Here is a tiny trained network, its code and every weight. The questions are about switching its units off for an input and a target symbol, where a switched-off unit gives its printed mean instead of its output.

import numpy as np


def w(rows, s, z=0):
    codes = np.array(rows[::2]) - 128.0
    scale = np.full(codes.shape[1], s)
    scale[-1] = z or s
    return codes * scale


def f(y):
    return np.maximum(y, 0)


def softmax(a):
    e = np.exp(a - a.max(-1, keepdims=True))
    return e / e.sum(-1, keepdims=True)


def log_softmax(a):
    a = a - a.max(-1, keepdims=True)
    return a - np.log(np.exp(a).sum(-1, keepdims=True))


def net(x, mask):
    ids = ['αβγδεζηλμξπστφψω'.index(c) for c in x.split()]
    T = len(ids)
    res = E[ids] + P[:T]
    u = 0
    for l in range(2):
        r = res
        for j in range(3):
            rows = slice(2 * j, 2 * j + 2)
            q, k, v = (r @ M[l][rows].T for M in (Q, K, V))
            z = softmax(np.where(np.tri(T) > 0, q @ k.T / 2**0.5, -1e9)) @ v
            o = O[l][rows]
            res = res + np.where(mask[u + j], z, o[:, -1]) @ o[:, :-1]
        u += 3
        y = f(res @ A[l][:, :-1].T + A[l][:, -1])
        res = res + np.where(mask[u : u + 4], y, B[l][:, -1]) @ B[l][:, :-1]
        u += 4
    return log_softmax(res[-1] @ U[:, :-1].T + U[:, -1])


Q, K, V, O, A, B = {}, {}, {}, {}, {}, {}
E = w([
[58,85,35,170,131,161,132,142,199,229,234,29],'α',
[121,152,222,116,131,95,135,73,134,64,128,50],'β',
[119,122,134,106,97,141,132,76,190,114,109,164],'γ',
[160,139,123,53,172,65,173,123,137,156,165,65],'δ',
[127,72,102,97,84,137,161,119,145,153,46,155],'ε',
[66,73,152,131,149,118,85,94,119,70,63,169],'ζ',
[135,138,164,176,130,137,121,105,120,97,77,149],'η',
[166,129,97,186,172,2,127,150,116,70,190,153],'λ',
[116,107,129,92,200,83,146,136,102,112,89,100],'μ',
[232,204,202,160,104,104,137,70,91,91,180,95],'ξ',
[195,118,93,140,83,59,148,155,105,147,123,155],'π',
[97,92,106,43,164,80,122,110,177,141,138,157],'σ',
[179,182,169,108,90,105,130,97,179,87,165,158],'τ',
[173,148,227,56,82,180,140,71,106,154,68,73],'φ',
[106,143,160,121,201,92,114,97,179,79,159,113],'ψ',
[158,128,150,145,142,80,167,147,71,106,66,59],'ω',
],0.0084)
P = w([
[151,133,188,136,167,232,155,190,90,115,192,169],'0',
[183,174,61,152,116,23,38,19,140,180,75,73],'1',
[123,38,163,138,149,75,204,57,229,66,102,136],'2',
[101,174,100,123,138,50,71,70,114,153,70,68],'3',
[146,30,167,139,146,67,217,51,220,68,115,131],'4',
[75,190,91,91,129,68,96,95,140,149,54,76],'5',
[141,25,185,138,146,59,221,60,230,68,137,130],'6',
[76,204,81,88,97,74,97,114,141,119,68,92],'7',
[138,17,179,134,149,65,245,68,223,70,138,128],'8',
[74,209,76,86,86,78,111,120,131,107,85,103],'9',
[151,2,205,137,139,84,232,64,228,79,143,132],'10',
[77,221,68,79,50,91,122,141,120,78,74,96],'11',
],0.0069)
Q[0] = w([
[60,186,82,156,137,190,63,194,100,154,164,84],'0.h1',
[146,49,203,158,147,132,200,101,197,59,177,108],'0.h1',
[98,124,57,179,75,183,136,158,125,192,167,83],'0.h2',
[119,101,167,187,167,156,114,107,175,76,196,112],'0.h2',
[193,1,175,167,128,103,243,105,183,91,162,124],'0.h3',
[149,35,63,129,75,109,185,138,179,192,167,138],'0.h3',
],0.0073)
K[0] = w([
[156,119,153,122,147,38,130,69,127,84,54,126],'0.h1',
[171,148,187,132,138,241,146,210,72,112,200,195],'0.h1',
[126,55,89,190,111,120,106,85,139,193,111,96],'0.h2',
[142,130,129,136,197,147,115,145,172,165,231,124],'0.h2',
[188,207,151,150,208,186,109,123,99,159,140,141],'0.h3',
[128,130,124,129,123,254,158,220,121,174,176,162],'0.h3',
],0.0076)
V[0] = w([
[95,69,124,96,138,150,137,206,73,117,78,210],'0.h1',
[253,209,207,138,19,136,106,89,110,42,120,182],'0.h1',
[143,102,110,153,167,191,205,186,161,190,246,117],'0.h2',
[73,112,106,89,122,89,76,73,216,122,169,198],'0.h2',
[184,131,138,67,156,38,158,123,96,60,124,134],'0.h3',
[120,130,38,120,35,35,118,94,186,205,98,80],'0.h3',
],0.0059)
O[0] = w([
[162,36,102,111,147,233,130,136,82,124,122,206,24],'0.h1',
[62,136,164,147,98,106,206,73,99,201,182,162,148],'0.h1',
[161,98,154,110,77,140,208,213,150,151,197,132,87],'0.h2',
[93,143,89,115,190,130,144,80,211,112,168,180,252],'0.h2',
[179,175,94,94,201,42,135,160,91,139,100,147,213],'0.h3',
[140,113,2,117,77,113,155,144,146,179,110,141,113],'0.h3',
],0.0074,0.0015)
A[0] = w([
[130,76,148,254,46,194,136,183,106,134,165,155,158],'0.n1',
[93,57,185,110,195,193,128,69,147,45,122,195,255],'0.n2',
[147,142,154,27,83,187,150,133,130,200,147,210,146],'0.n3',
[166,101,151,103,125,155,144,179,7,136,85,115,138],'0.n4',
],0.0068,0.0014)
B[0] = w([
[236,143,135,222,109,52,86,22,210,69,40,126,158],'0.n1',
[59,37,145,188,98,163,188,204,131,95,40,87,253],'0.n2',
[121,86,69,99,131,124,211,84,182,254,106,69,147],'0.n3',
[195,220,144,123,56,223,101,181,4,157,69,161,143],'0.n4',
],0.0056,0.0059)
Q[1] = w([
[133,74,160,127,78,137,254,106,187,110,106,181],'1.h1',
[116,138,137,113,192,100,56,50,109,113,100,152],'1.h1',
[123,157,83,121,130,118,28,131,145,144,122,111],'1.h2',
[117,180,105,101,131,161,45,163,108,136,172,103],'1.h2',
[121,97,118,147,112,135,224,174,145,96,143,100],'1.h3',
[169,70,183,97,140,114,231,106,115,121,112,127],'1.h3',
],0.0091)
K[1] = w([
[141,115,190,179,143,219,153,255,112,124,142,94],'1.h1',
[151,125,173,122,150,80,129,103,155,63,62,115],'1.h1',
[129,128,86,136,107,115,138,100,169,132,119,95],'1.h2',
[105,122,95,108,145,70,115,98,163,93,130,101],'1.h2',
[172,122,143,148,134,149,133,156,127,155,163,86],'1.h3',
[172,115,185,143,127,164,146,164,81,121,108,127],'1.h3',
],0.011)
V[1] = w([
[34,31,83,64,118,168,193,197,144,214,138,101],'1.h1',
[253,141,91,29,161,135,111,151,142,174,137,157],'1.h1',
[119,116,132,159,241,109,137,220,116,24,208,206],'1.h2',
[185,173,86,200,140,80,160,74,171,223,207,186],'1.h2',
[176,203,117,141,83,170,79,183,42,155,124,181],'1.h3',
[145,35,56,229,142,141,99,139,167,104,60,208],'1.h3',
],0.0068)
O[1] = w([
[248,93,76,198,86,193,182,152,241,147,134,223,75],'1.h1',
[191,98,138,60,220,126,137,98,170,82,67,91,82],'1.h1',
[155,86,171,1,77,93,98,213,140,193,116,164,2],'1.h2',
[100,102,165,32,149,89,216,38,76,118,123,109,95],'1.h2',
[120,107,121,107,220,228,117,177,26,166,150,89,84],'1.h3',
[185,36,65,115,4,154,129,127,80,63,183,94,150],'1.h3',
],0.0073,0.0061)
A[1] = w([
[65,148,89,141,175,132,67,113,100,252,162,114,193],'1.n1',
[61,135,123,125,250,140,137,48,68,118,120,45,3],'1.n2',
[240,54,78,113,124,220,78,206,144,79,140,117,70],'1.n3',
[203,71,1,197,47,197,188,76,171,148,168,163,174],'1.n4',
],0.0058,0.0023)
B[1] = w([
[113,111,117,87,146,110,52,96,184,47,83,112,173],'1.n1',
[203,133,120,115,48,185,130,141,184,122,201,180,245],'1.n2',
[134,81,146,139,157,64,73,2,133,164,156,154,186],'1.n3',
[70,176,120,68,181,133,129,167,70,106,98,179,250],'1.n4',
],0.0076,0.013)
U = w([
[187,102,69,116,46,52,59,34,192,47,99,54,199],'α',
[29,248,104,135,215,76,65,141,121,151,38,61,215],'β',
[100,255,78,88,83,146,206,235,90,88,102,202,139],'γ',
[200,130,164,122,237,134,176,188,177,130,58,113,151],'δ',
[95,105,117,128,244,132,152,64,27,104,139,144,76],'ε',
[116,99,101,122,60,127,76,122,83,188,208,179,62],'ζ',
[66,85,137,194,60,128,156,174,49,127,185,29,116],'η',
[85,65,165,10,144,87,144,177,61,184,138,89,160],'λ',
[166,51,150,177,180,109,72,79,139,225,129,82,136],'μ',
[86,143,217,71,119,152,115,92,130,116,187,167,3],'ξ',
[218,66,101,85,78,191,216,123,105,161,197,126,168],'π',
[185,97,138,88,141,124,119,112,166,144,124,229,43],'σ',
[113,73,221,193,144,63,234,52,112,210,147,124,126],'τ',
[177,150,144,242,143,184,142,123,179,110,133,136,68],'φ',
[197,104,157,145,17,111,123,221,205,176,147,142,127],'ψ',
[144,140,115,91,149,193,59,204,135,67,138,116,77],'ω',
],0.0042,0.0054)

Each question gives the input, a string of symbols that net reads in full, and the target symbol t.
The units are the heads (2 rows each of Q, K, V and O) and the neurons (one row each of A and B). Each row of codes is followed by its name. A weight is (code - 128) times the scale printed after its matrix; where a second scale follows, it is the last column's (O, A, B and U).
mask holds one flag per unit, layer by layer, with each layer's heads first. A switched-off unit (its flag False) gives its mean, the last column of its rows in O or B, instead of its output. The means were averaged over made-up inputs and are rounded, as every weight is.
A unit's drop is (log p(t) with every unit on - log p(t) with that unit switched off) / (log p(t) with every unit on - log p(t) with every unit switched off).
The circuit of an input: a set's keep is (log p(t) with only the set's units on - log p(t) with every unit switched off) / (log p(t) with every unit on - log p(t) with every unit switched off). Starting from the 12 units with the biggest drops (on a tie, the unit counted first), units are removed one at a time, each time the one whose removal leaves the highest keep (on an exact tie, the one counted first), for as long as the keep stays at least 0.8.
circuit, biggest first: the units of the circuit, biggest drop first
top k neurons: the k neurons with the biggest drops, biggest first
top k neurons in layer l: the k neurons of layer l with the biggest drops, biggest first
input η α η α γ η β α γ α, target γ: circuit, biggest first : [1.h1 1.n4 0.h3]
input λ π β, target λ: circuit, biggest first : [1.h2 0.h3 1.h1]
input α φ α ζ, target α: circuit, biggest first : [1.n4 1.h3]
input α τ γ α ψ φ ε, target α: circuit, biggest first : [0.h1 1.h3]
input λ γ ε γ ψ η α γ α ε α, target λ: top neuron : [0.n4]
input ψ α ε ω π τ α η δ, target ψ: circuit, biggest first : [1.h2 0.h3 0.n2 1.h1]
input ω α β γ α τ α α δ, target ω: top 3 neurons : [0.n4 1.n2 1.n1]
input ψ η σ π γ π γ ψ α ε α, target ψ: circuit, biggest first : [1.h2 0.h3 0.n2 0.h2]
input π α ω, target π: top 2 neurons : [1.n2 0.n4]
input η π σ, target η: top 2 neurons in layer 0 : [0.n2 0.n1]
input μ τ γ ω ω μ ω, target μ: top 3 neurons in layer 1 : [1.n3 1.n4 1.n2]
input ξ ω α ω α τ α, target ξ: top 2 neurons in layer 1 : [1.n2 1.n1]
input α δ ε ξ β α ζ α γ α, target γ: circuit, biggest first : [1.h1 0.h3 1.n4]
input π α δ λ η ε ε α γ η λ, target π: top 3 neurons : [0.n4 1.n2 0.n1]
input α α ζ δ δ ζ τ β β δ π, target α: top 2 neurons : [0.n1 1.n3]
input ε π ζ σ, target α: top 2 neurons : [0.n2 1.n4]
input φ ξ ψ, target φ: top 2 neurons in layer 0 : [0.n3 0.n4]
input τ ζ α α α, target τ: top neuron in layer 0 : [0.n3]
input φ μ γ ψ α ξ β α α β γ, target φ: top 2 neurons in layer 0 : [0.n4 0.n3]
input γ γ α δ ε ε ω ε γ, target γ: top neuron : [1.n4]
input π η ζ ψ ψ ε τ, target π: top 2 neurons : [0.n4 1.n2]
input α ε α ξ α σ ε η μ, target α: top 2 neurons : [0.n1 1.n3]
input γ α α ω σ ω π π α ψ φ, target γ: top 3 neurons : [1.n4 0.n3 0.n2]
input ε ε ξ, target ε: top 2 neurons in layer 1 : [1.n4 1.n3]
input α α δ ω τ α η, target α: top 2 neurons : [0.n1 1.n3]
input τ π ψ τ ζ ω, target α: top 2 neurons : [1.n4 0.n2]
input ψ π φ μ τ τ ψ β γ, target ψ: top 2 neurons : [0.n2 1.n4]
input τ τ τ φ ε τ τ, target τ: top 2 neurons in layer 0 : [0.n3 0.n1]
input ω ζ α λ α τ η β η, target ω: top 2 neurons : [0.n4 1.n2]
input τ π σ ξ σ δ ξ γ μ η σ, target τ: top 2 neurons : [0.n3 1.n4]
